Below are the code and all the weights of a small trained network. Each question names an input and a target symbol and asks about switching units off, where a switched-off unit gives its printed mean instead of its output.

import numpy as np


def w(rows, s, z=0):
    codes = np.array(rows[::2]) - 128.0
    scale = np.full(codes.shape[1], s)
    scale[-1] = z or s
    return codes * scale


def norm(h):
    return h / np.sqrt((h * h).mean(-1, keepdims=True) + 1e-5)


def f(y):
    return y / 2 * (1 + np.tanh(0.7978845608 * (y + 0.044715 * y**3)))


def softmax(a):
    e = np.exp(a - a.max(-1, keepdims=True))
    return e / e.sum(-1, keepdims=True)


def log_softmax(a):
    a = a - a.max(-1, keepdims=True)
    return a - np.log(np.exp(a).sum(-1, keepdims=True))


def net(x, mask):
    ids = ['αβζλμπσφψω'.index(c) for c in x.split()]
    T = len(ids)
    res = E[ids] + P[:T]
    u = 0
    for l in range(2):
        q, k, v = (norm(res) @ M[l].T for M in (Q, K, V))
        z = softmax(np.where(np.tri(T) > 0, q @ k.T / 2**0.5, -1e9)) @ v
        res = res + np.where(mask[u], z, O[l][:, -1]) @ O[l][:, :-1]
        u += 1
        y = f(norm(res) @ A[l][:, :-1].T + A[l][:, -1])
        res = res + np.where(mask[u : u + 12], y, B[l][:, -1]) @ B[l][:, :-1]
        u += 12
    return log_softmax(norm(res)[-1] @ U[:, :-1].T + U[:, -1])


Q, K, V, O, A, B = {}, {}, {}, {}, {}, {}
E = w([
[115,1,165,194,76,115],'α',
[28,147,122,180,133,151],'β',
[134,67,145,147,140,111],'ζ',
[196,74,99,130,173,162],'λ',
[118,129,92,185,106,113],'μ',
[150,204,112,170,98,82],'π',
[172,106,74,88,98,192],'σ',
[96,100,133,163,129,116],'φ',
[149,95,168,154,193,161],'ψ',
[130,83,96,241,97,157],'ω',
],0.019)
P = w([
[49,100,57,175,156,121],'0',
[152,160,49,209,153,60],'1',
[198,166,109,169,107,66],'2',
[187,16,2,145,13,127],'3',
[168,164,138,143,139,165],'4',
[149,149,237,80,128,217],'5',
],0.0079)
Q[0] = w([
[88,150,154,114,128,38],'0.h0',
[72,255,189,163,117,181],'0.h0',
],0.0072)
K[0] = w([
[92,122,164,113,200,77],'0.h0',
[98,128,254,154,65,111],'0.h0',
],0.0052)
V[0] = w([
[166,228,81,41,238,96],'0.h0',
[175,3,156,147,142,121],'0.h0',
],0.0044)
O[0] = w([
[45,38,129,87,192,254,3],'0.h0',
[94,54,116,135,182,87,229],'0.h0',
],0.0065,0.0034)
A[0] = w([
[123,134,151,123,120,131,69],'0.n0',
[142,204,207,167,207,106,60],'0.n1',
[150,70,134,108,83,130,97],'0.n2',
[200,2,91,83,172,165,77],'0.n3',
[141,152,102,125,113,66,213],'0.n4',
[121,77,126,112,161,94,55],'0.n5',
[132,75,172,73,145,186,181],'0.n6',
[176,153,110,204,57,211,4],'0.n7',
[117,204,105,191,98,144,93],'0.n8',
[85,140,107,127,65,73,25],'0.n9',
[105,100,131,156,192,101,98],'0.n10',
[140,156,108,155,82,99,118],'0.n11',
],0.01,0.0026)
B[0] = w([
[158,94,120,140,77,138,114],'0.n0',
[155,102,186,106,162,246,168],'0.n1',
[199,111,162,139,91,179,157],'0.n2',
[127,197,63,155,210,117,254],'0.n3',
[106,211,98,150,196,171,182],'0.n4',
[110,136,128,105,143,159,145],'0.n5',
[170,116,55,121,136,111,158],'0.n6',
[98,92,153,151,96,66,188],'0.n7',
[124,139,50,208,1,167,190],'0.n8',
[130,212,116,139,163,144,151],'0.n9',
[151,177,127,136,118,96,170],'0.n10',
[127,141,78,184,123,161,181],'0.n11',
],0.0082,0.0076)
Q[1] = w([
[204,222,50,141,181,157],'1.h0',
[2,239,143,126,152,185],'1.h0',
],0.0075)
K[1] = w([
[121,2,161,101,129,204],'1.h0',
[100,110,174,42,158,44],'1.h0',
],0.0078)
V[1] = w([
[176,150,134,123,221,152],'1.h0',
[132,81,3,109,109,93],'1.h0',
],0.0063)
O[1] = w([
[123,50,111,83,78,232,217],'1.h0',
[127,221,200,9,136,61,253],'1.h0',
],0.011,0.0036)
A[1] = w([
[148,164,52,153,162,110,231],'1.n0',
[192,32,174,176,164,1,76],'1.n1',
[99,91,83,144,141,177,160],'1.n2',
[59,90,114,44,177,175,85],'1.n3',
[119,66,166,173,101,60,179],'1.n4',
[142,177,104,141,77,146,187],'1.n5',
[114,246,53,121,66,104,253],'1.n6',
[117,196,117,101,111,94,52],'1.n7',
[160,144,167,152,48,114,48],'1.n8',
[92,76,104,71,180,82,88],'1.n9',
[14,161,159,83,149,199,155],'1.n10',
[54,110,149,114,71,157,54],'1.n11',
],0.0093,0.003)
B[1] = w([
[144,148,179,99,138,154,236],'1.n0',
[94,157,100,184,81,101,169],'1.n1',
[135,81,236,186,89,171,157],'1.n2',
[147,141,55,189,48,80,140],'1.n3',
[116,19,96,197,63,84,150],'1.n4',
[187,28,95,57,202,175,182],'1.n5',
[113,59,220,72,140,143,254],'1.n6',
[139,107,223,101,150,56,141],'1.n7',
[117,112,83,90,58,108,145],'1.n8',
[85,174,107,122,117,132,134],'1.n9',
[96,84,127,195,196,81,130],'1.n10',
[2,159,159,53,144,137,124],'1.n11',
],0.007,0.0098)
U = w([
[123,57,85,201,49,45,152],'α',
[109,52,102,170,72,109,11],'β',
[96,169,145,171,129,37,100],'ζ',
[91,178,29,100,159,138,94],'λ',
[137,182,145,120,97,111,2],'μ',
[175,246,97,131,48,165,151],'π',
[147,115,144,1,97,98,201],'σ',
[157,81,244,98,138,94,126],'φ',
[194,33,123,181,181,201,118],'ψ',
[153,129,188,139,135,114,205],'ω',
],0.0086,0.0032)

Each question gives the input, a string of symbols that net reads in full, and the target symbol t.
The units are the heads (2 rows each of Q, K, V and O) and the neurons (one row each of A and B). Each row of codes is followed by its name. A weight is (code - 128) times the scale printed after its matrix; where a second scale follows, it is the last column's (O, A, B and U).
mask holds one flag per unit, layer by layer, with each layer's heads first. A switched-off unit (its flag False) gives its mean, the last column of its rows in O or B, instead of its output. The means were averaged over made-up inputs and are rounded, as every weight is.
A unit's drop is (log p(t) with every unit on - log p(t) with that unit switched off) / (log p(t) with every unit on - log p(t) with every unit switched off).
The circuit of an input: a set's keep is (log p(t) with only the set's units on - log p(t) with every unit switched off) / (log p(t) with every unit on - log p(t) with every unit switched off). Starting from the 12 units with the biggest drops (on a tie, the unit counted first), units are removed one at a time, each time the one whose removal leaves the highest keep (on an exact tie, the one counted first), for as long as the keep stays at least 0.8.
circuit, biggest first: the units of the circuit, biggest drop first
k most important neurons: the k neurons with the biggest drops, biggest first
k most important neurons of layer l: the k neurons of layer l with the biggest drops, biggest first
drop when u is switched off: that unit's drop, to one decimal
input π ζ ψ μ, target ψ: circuit, biggest first : 1.n5, 1.n6
input ψ α μ φ, target φ: circuit, biggest first : 1.n6, 1.h0
input β σ ζ σ, target σ: 2 most important neurons of layer 0 : 0.n1, 0.n7
input π σ φ, target φ: circuit, biggest first : 1.n6
input ψ λ ζ, target ψ: circuit, biggest first : 1.h0, 0.n8, 1.n6
input ψ ζ ζ, target ψ: circuit, biggest first : 1.h0, 0.n4
input ζ π σ π, target σ: circuit, biggest first : 1.n6, 1.h0
input β ψ ψ β σ, target ψ: 3 most important neurons : 0.n1, 0.n3, 1.n2
input ζ λ σ ζ, target σ: 4 most important neurons of layer 0 : 0.n1, 0.n7, 0.n4, 0.n3
input π ζ ζ ζ σ, target σ: circuit, biggest first : 1.h0, 0.n7
input σ π β π ψ μ, target α: 2 most important neurons : 0.n7, 0.n3
input ζ λ μ, target ψ: 4 most important neurons : 0.n8, 1.n5, 0.n11, 0.n4
input π π π ω μ, target α: 2 most important neurons : 0.n7, 0.n8
input σ ζ π, target σ: 3 most important neurons : 1.n6, 1.n5, 0.n3
input μ β ψ ψ σ, target ψ: 2 most important neurons of layer 0 : 0.n3, 0.n1
input σ λ ζ, target σ: most important neuron of layer 1 : 1.n2
input ψ λ π, target ψ: 2 most important neurons of layer 1 : 1.n5, 1.n6
input ζ ζ ψ φ, target ψ: drop when 1.h0 is switched off : 0.5
input ψ π φ, target ψ: drop when 1.h0 is switched off : 0.8
input ψ μ ψ ζ π, target ψ: drop when 0.n6 is switched off : 0.0
